Below is a small trained network, with its code and all its weights. Each question gives an input and a target symbol and asks what happens when units are switched off, that is, made to give their printed mean instead of their output.

import numpy as np


def w(rows, s, z=0):
    codes = np.array(rows[::2]) - 128.0
    scale = np.full(codes.shape[1], s)
    scale[-1] = z or s
    return codes * scale


def f(y):
    return y / 2 * (1 + np.tanh(0.7978845608 * (y + 0.044715 * y**3)))


def softmax(a):
    e = np.exp(a - a.max(-1, keepdims=True))
    return e / e.sum(-1, keepdims=True)


def log_softmax(a):
    a = a - a.max(-1, keepdims=True)
    return a - np.log(np.exp(a).sum(-1, keepdims=True))


def net(x, mask):
    ids = ['ΘΨβγδεημτω'.index(c) for c in x.split()]
    T = len(ids)
    res = E[ids] + P[:T]
    u = 0
    for l in range(2):
        q, k, v = (res @ M[l].T for M in (Q, K, V))
        z = softmax(np.where(np.tri(T) > 0, q @ k.T / 4**0.5, -1e9)) @ v
        res = res + np.where(mask[u], z, O[l][:, -1]) @ O[l][:, :-1]
        u += 1
        y = f(res @ A[l][:, :-1].T + A[l][:, -1])
        res = res + np.where(mask[u : u + 4], y, B[l][:, -1]) @ B[l][:, :-1]
        u += 4
    return log_softmax(res[-1] @ U[:, :-1].T + U[:, -1])


Q, K, V, O, A, B = {}, {}, {}, {}, {}, {}
E = w([
[47,190,166,87,51,36,156,90,127,169,28],'Θ',
[66,124,119,141,107,62,144,186,133,212,41],'Ψ',
[171,144,99,87,85,114,191,95,6,58,172],'β',
[126,79,174,214,187,174,224,135,122,193,205],'γ',
[186,117,79,170,128,122,153,125,140,207,67],'δ',
[232,112,168,176,172,83,131,139,119,96,143],'ε',
[71,104,189,117,115,177,52,188,103,127,80],'η',
[50,54,127,156,155,138,49,126,210,184,92],'μ',
[105,69,121,180,210,179,115,48,115,91,138],'τ',
[81,182,38,136,172,18,102,119,89,144,205],'ω',
],0.018)
P = w([
[243,160,23,54,233,130,139,184,16,157,183],'0',
[211,129,2,113,180,137,154,170,33,153,151],'1',
[187,126,37,137,147,166,128,148,45,159,160],'2',
[155,110,57,138,128,134,137,134,74,150,162],'3',
[153,110,87,154,102,155,119,145,95,146,144],'4',
[98,101,107,154,103,131,114,106,96,149,174],'5',
[95,88,131,169,81,117,111,121,121,125,143],'6',
[69,97,146,174,75,133,99,113,135,129,138],'7',
[52,88,153,180,70,134,101,122,148,109,122],'8',
],0.0086)
Q[0] = w([
[19,249,172,5,123,117,35,157,149,42,200],'0.h0',
[115,32,150,80,186,174,16,84,54,30,86],'0.h0',
[82,200,149,10,11,69,96,221,61,173,2],'0.h0',
[45,10,53,146,137,102,76,146,103,227,64],'0.h0',
],0.0064)
K[0] = w([
[28,161,128,109,103,135,112,148,97,47,199],'0.h0',
[133,46,126,52,146,225,97,120,176,2,68],'0.h0',
[79,178,137,35,22,121,136,180,60,164,72],'0.h0',
[69,153,41,92,167,187,57,150,212,187,59],'0.h0',
],0.0081)
V[0] = w([
[91,63,174,97,36,108,24,78,108,137,114],'0.h0',
[54,79,185,159,140,128,94,84,189,197,78],'0.h0',
[129,253,121,101,183,70,20,151,191,91,127],'0.h0',
[86,160,138,186,84,68,87,135,82,47,33],'0.h0',
],0.0047)
O[0] = w([
[136,136,49,115,183,183,153,215,146,69,145,61],'0.h0',
[201,216,85,125,152,125,175,114,65,173,128,64],'0.h0',
[161,106,118,197,46,180,185,152,131,153,103,4],'0.h0',
[191,135,115,115,172,164,87,72,149,254,111,91],'0.h0',
],0.0084,0.0036)
A[0] = w([
[155,68,123,150,165,169,142,133,158,211,170,3],'0.n0',
[86,84,194,159,151,137,118,97,207,132,112,123],'0.n1',
[145,148,170,182,120,99,160,156,92,199,100,119],'0.n2',
[255,154,126,61,217,123,196,138,48,120,144,218],'0.n3',
],0.0083,0.0042)
B[0] = w([
[155,133,150,129,130,85,247,85,106,171,166,141],'0.n0',
[113,168,78,93,56,126,114,137,81,156,127,178],'0.n1',
[94,72,101,175,88,120,102,69,131,159,175,241],'0.n2',
[169,158,146,134,137,178,179,53,70,163,60,255],'0.n3',
],0.013,0.0036)
Q[1] = w([
[103,26,214,146,170,150,228,78,158,78,140],'1.h0',
[50,134,4,190,205,102,57,150,108,81,185],'1.h0',
[118,107,255,67,143,212,171,113,185,152,88],'1.h0',
[91,99,79,135,60,175,152,161,142,96,128],'1.h0',
],0.007)
K[1] = w([
[198,23,203,193,123,128,156,81,186,48,169],'1.h0',
[30,229,139,186,242,198,76,152,224,170,96],'1.h0',
[254,33,234,90,31,197,113,86,11,62,170],'1.h0',
[164,152,118,66,142,92,63,181,129,97,114],'1.h0',
],0.0066)
V[1] = w([
[89,151,105,211,173,167,122,135,100,118,49],'1.h0',
[66,170,215,185,73,120,50,2,119,81,128],'1.h0',
[54,105,222,205,128,217,92,169,124,72,120],'1.h0',
[32,136,185,117,128,225,193,124,110,184,83],'1.h0',
],0.0043)
O[1] = w([
[68,100,149,173,168,99,52,106,109,117,123,210],'1.h0',
[90,137,119,234,115,160,132,174,96,90,9,206],'1.h0',
[118,142,187,147,65,247,135,99,83,162,255,2],'1.h0',
[108,67,166,95,115,156,200,162,179,155,88,189],'1.h0',
],0.0078,0.0032)
A[1] = w([
[3,80,129,149,116,118,110,211,183,222,166,118],'1.n0',
[130,228,140,85,183,71,112,201,65,81,112,166],'1.n1',
[59,71,205,107,72,148,5,115,221,143,116,47],'1.n2',
[185,124,123,73,221,200,210,108,84,137,32,4],'1.n3',
],0.0066,0.0039)
B[1] = w([
[161,125,152,99,126,154,108,65,105,86,137,255],'1.n0',
[164,142,99,165,102,156,148,126,9,211,173,157],'1.n1',
[126,146,102,148,171,120,190,164,104,57,189,141],'1.n2',
[92,196,106,122,154,205,152,154,155,142,100,220],'1.n3',
],0.013,0.0055)
U = w([
[68,174,160,117,92,104,119,117,116,156,69,91],'Θ',
[83,29,172,130,139,128,36,93,128,120,93,226],'Ψ',
[196,164,82,76,89,141,185,68,51,59,92,51],'β',
[79,90,151,208,118,130,220,112,110,162,157,63],'γ',
[207,129,96,164,168,157,207,89,2,228,109,164],'δ',
[221,202,237,180,166,99,107,68,83,105,82,58],'ε',
[21,89,192,109,100,152,24,171,133,153,111,254],'η',
[152,124,136,71,223,79,185,118,139,136,139,151],'μ',
[85,166,124,189,182,138,153,71,132,38,106,41],'τ',
[111,168,73,159,135,103,124,129,61,147,152,23],'ω',
],0.0072,0.0056)

Each question gives the input, a string of symbols that net reads in full, and the target symbol t.
The units are the heads (4 rows each of Q, K, V and O) and the neurons (one row each of A and B). Each row of codes is followed by its name. A weight is (code - 128) times the scale printed after its matrix; where a second scale follows, it is the last column's (O, A, B and U).
mask holds one flag per unit, layer by layer, with each layer's heads first. A switched-off unit (its flag False) gives its mean, the last column of its rows in O or B, instead of its output. The means were averaged over made-up inputs and are rounded, as every weight is.
A unit's drop is (log p(t) with every unit on - log p(t) with that unit switched off) / (log p(t) with every unit on - log p(t) with every unit switched off).
The circuit of an input: a set's keep is (log p(t) with only the set's units on - log p(t) with every unit switched off) / (log p(t) with every unit on - log p(t) with every unit switched off). Starting from all 10 units, units are removed one at a time, each time the one whose removal leaves the highest keep (on an exact tie, the one counted first), for as long as the keep stays at least 0.8.
units of the circuit, in order: the units of the circuit, biggest drop first
k most important neurons: the k neurons with the biggest drops, biggest first
k most important neurons of layer l: the k neurons of layer l with the biggest drops, biggest first
drop of u: that unit's drop, to one decimal
input δ τ γ μ μ μ, target μ: most important neuron : (0.n0)
input Θ η β δ ε μ μ ω, target δ: units of the circuit, in order : (1.n1, 0.n2)
input Θ Θ γ, target γ: units of the circuit, in order : (0.h0, 1.h0)
input γ τ γ Ψ ε ε γ, target Ψ: 2 most important neurons of layer 0 : (0.n1, 0.n3)
input γ Ψ η γ β γ Θ ε, target δ: 2 most important neurons of layer 0 : (0.n1, 0.n2)
input δ Θ δ Θ τ δ τ β, target δ: 4 most important neurons : (0.n2, 1.n1, 0.n3, 1.n0)
input Ψ η ε μ ω β ε, target Ψ: 2 most important neurons : (1.n3, 1.n1)
input ω η ω β τ δ ε, target δ: units of the circuit, in order : (0.n3, 0.h0)
input ε γ τ δ Ψ, target Ψ: 4 most important neurons : (0.n2, 1.n0, 1.n1, 1.n3)
input γ β τ, target τ: units of the circuit, in order : (1.n3, 1.n1, 0.n2)
input Θ μ ε Θ, target Ψ: 4 most important neurons : (0.n2, 0.n3, 1.n3, 1.n1)
input β β ε γ ε β η, target δ: 2 most important neurons of layer 0 : (0.n2, 0.n1)
input η μ ε Ψ, target Ψ: 2 most important neurons : (0.n2, 1.n1)
input γ ω η γ β η β μ, target μ: most important neuron : (0.n3)
input μ Ψ γ τ η η τ Ψ β, target δ: 2 most important neurons : (0.n2, 0.n3)
input μ ω δ γ ω, target Ψ: 2 most important neurons of layer 0 : (0.n1, 0.n3)
input δ τ τ Θ γ μ β Ψ β, target Ψ: drop of 0.n1 : 0.1
input η β ω μ η γ μ Ψ, target δ: drop of 0.h0 : 1.5
input ω Θ μ ε Θ ε ε ω η, target δ: drop of 1.n1 : 0.1
input δ γ β δ, target Ψ: most important neuron : (0.n3)
input ε τ μ, target δ: 2 most important neurons : (0.n0, 0.n2)
